Below are the code and all the weights of a small trained network. Each question names an input and a class and asks about switching units off, where a switched-off unit gives its printed mean instead of its output.

import numpy as np


def w(rows, s, z=0):
    codes = np.array(rows[::2]) - 128.0
    scale = np.full(codes.shape[1], s)
    scale[-1] = z or s
    return codes * scale


def f(y):
    return y / 2 * (1 + np.tanh(0.7978845608 * (y + 0.044715 * y**3)))


def log_softmax(a):
    a = a - a.max(-1, keepdims=True)
    return a - np.log(np.exp(a).sum(-1, keepdims=True))


def net(x, mask):
    res = np.array(x, float).reshape(1, 5) / 4 @ E
    y = f(res @ A[0][:, :-1].T + A[0][:, -1])
    res = res + np.where(mask, y, B[0][:, -1]) @ B[0][:, :-1]
    return log_softmax(res[-1] @ U[:, :-1].T + U[:, -1])


A, B = {}, {}
E = w([
[145,73,115,25],'x0',
[145,26,61,178],'x1',
[129,128,129,129],'x2',
[199,91,248,118],'x3',
[1,97,144,126],'x4',
],0.01)
A[0] = w([
[143,191,13,120,97],'n1',
[147,43,98,197,182],'n2',
[30,166,39,112,10],'n3',
[115,74,108,25,63],'n4',
[131,241,133,76,162],'n5',
[18,95,151,98,33],'n6',
[2,100,165,114,19],'n7',
[88,170,154,227,109],'n8',
[89,227,206,60,6],'n9',
[70,85,227,160,245],'n10',
[122,120,110,34,191],'n11',
],0.0093,0.002)
B[0] = w([
[154,100,254,95,222],'n1',
[33,77,116,64,225],'n2',
[183,128,201,52,237],'n3',
[124,233,61,128,208],'n4',
[68,33,118,183,233],'n5',
[175,116,145,196,213],'n6',
[210,83,155,199,226],'n7',
[153,228,47,119,217],'n8',
[24,41,86,119,253],'n9',
[174,165,148,121,235],'n10',
[192,222,71,199,198],'n11',
],0.0083,0.0064)
U = w([
[135,144,217,55,249],'0',
[27,73,54,128,3],'1',
[121,230,9,179,92],'2',
[166,132,138,152,154],'3',
],0.012,0.0012)

Each question gives the input, the list of numbers given to net, and the class t.
The units are the neurons (one row each of A and B). Each row of codes is followed by its name. A weight is (code - 128) times the scale printed after its matrix; where a second scale follows, it is the last column's (A, B and U).
mask holds one flag per neuron, in row order. A switched-off neuron (its flag False) gives its mean, the last column of its row in B, instead of its output. The means were averaged over made-up inputs and are rounded, as every weight is.
A unit's drop is (log p(t) with every unit on - log p(t) with that unit switched off) / (log p(t) with every unit on - log p(t) with every unit switched off).
The circuit of an input: a set's keep is (log p(t) with only the set's units on - log p(t) with every unit switched off) / (log p(t) with every unit on - log p(t) with every unit switched off). Starting from all 11 units, units are removed one at a time, each time the one whose removal leaves the highest keep (on an exact tie, the one counted first), for as long as the keep stays at least 0.8.
units of the circuit, in order: the units of the circuit, biggest drop first
top k neurons: the k neurons with the biggest drops, biggest first
input [8,-4,8,-2,1], class 2: units of the circuit, in order	[n11]
input [-1,0,6,4,5], class 3: top 2 neurons	[n3; n1]
input [8,0,-1,-3,7], class 2: units of the circuit, in order	[n4; n11]
input [7,-7,7,1,3], class 1: top 3 neurons	[n9; n5; n8]
input [-3,3,1,-7,8], class 3: top 3 neurons	[n7; n6; n8]
input [7,-2,3,2,5], class 2: units of the circuit, in order	[n4; n11]
input [-7,8,-4,-8,-1], class 0: units of the circuit, in order	[n1; n3]
input [-6,5,-1,-1,5], class 2: top 4 neurons	[n8; n9; n5; n1]
input [0,2,0,4,5], class 3: units of the circuit, in order	[n3; n7; n9]
input [2,-5,8,0,8], class 3: units of the circuit, in order	[n7; n6]
input [1,-1,-4,-5,-6], class 3: top 3 neurons	[n2; n3; n5]
input [-5,2,0,4,0], class 2: top 4 neurons	[n1; n3; n8; n7]
input [8,-6,1,6,-4], class 2: units of the circuit, in order	[n11; n4; n1]
input [7,8,-8,5,-2], class 1: units of the circuit, in order	[n2]
input [-2,-7,7,3,8], class 3: top 3 neurons	[n7; n10; n6]
input [-7,-4,1,5,-6], class 2: units of the circuit, in order	[n1; n8]
input [1,2,-1,7,8], class 3: top 4 neurons	[n7; n6; n3; n1]
input [5,-3,6,-2,0], class 2: top 3 neurons	[n11; n4; n2]
input [5,2,-6,3,5], class 2: units of the circuit, in order	[n4; n1; n11]
input [0,-4,-2,-7,-7], class 0: units of the circuit, in order	[n1]
input [2,-7,-4,3,-6], class 1: units of the circuit, in order	[n9; n5]
input [0,-4,-5,0,-4], class 1: top 2 neurons	[n5; n3]
input [7,0,-8,-7,-7], class 0: top 2 neurons	[n1; n8]
input [-5,4,-4,-6,7], class 3: top 2 neurons	[n3; n7]
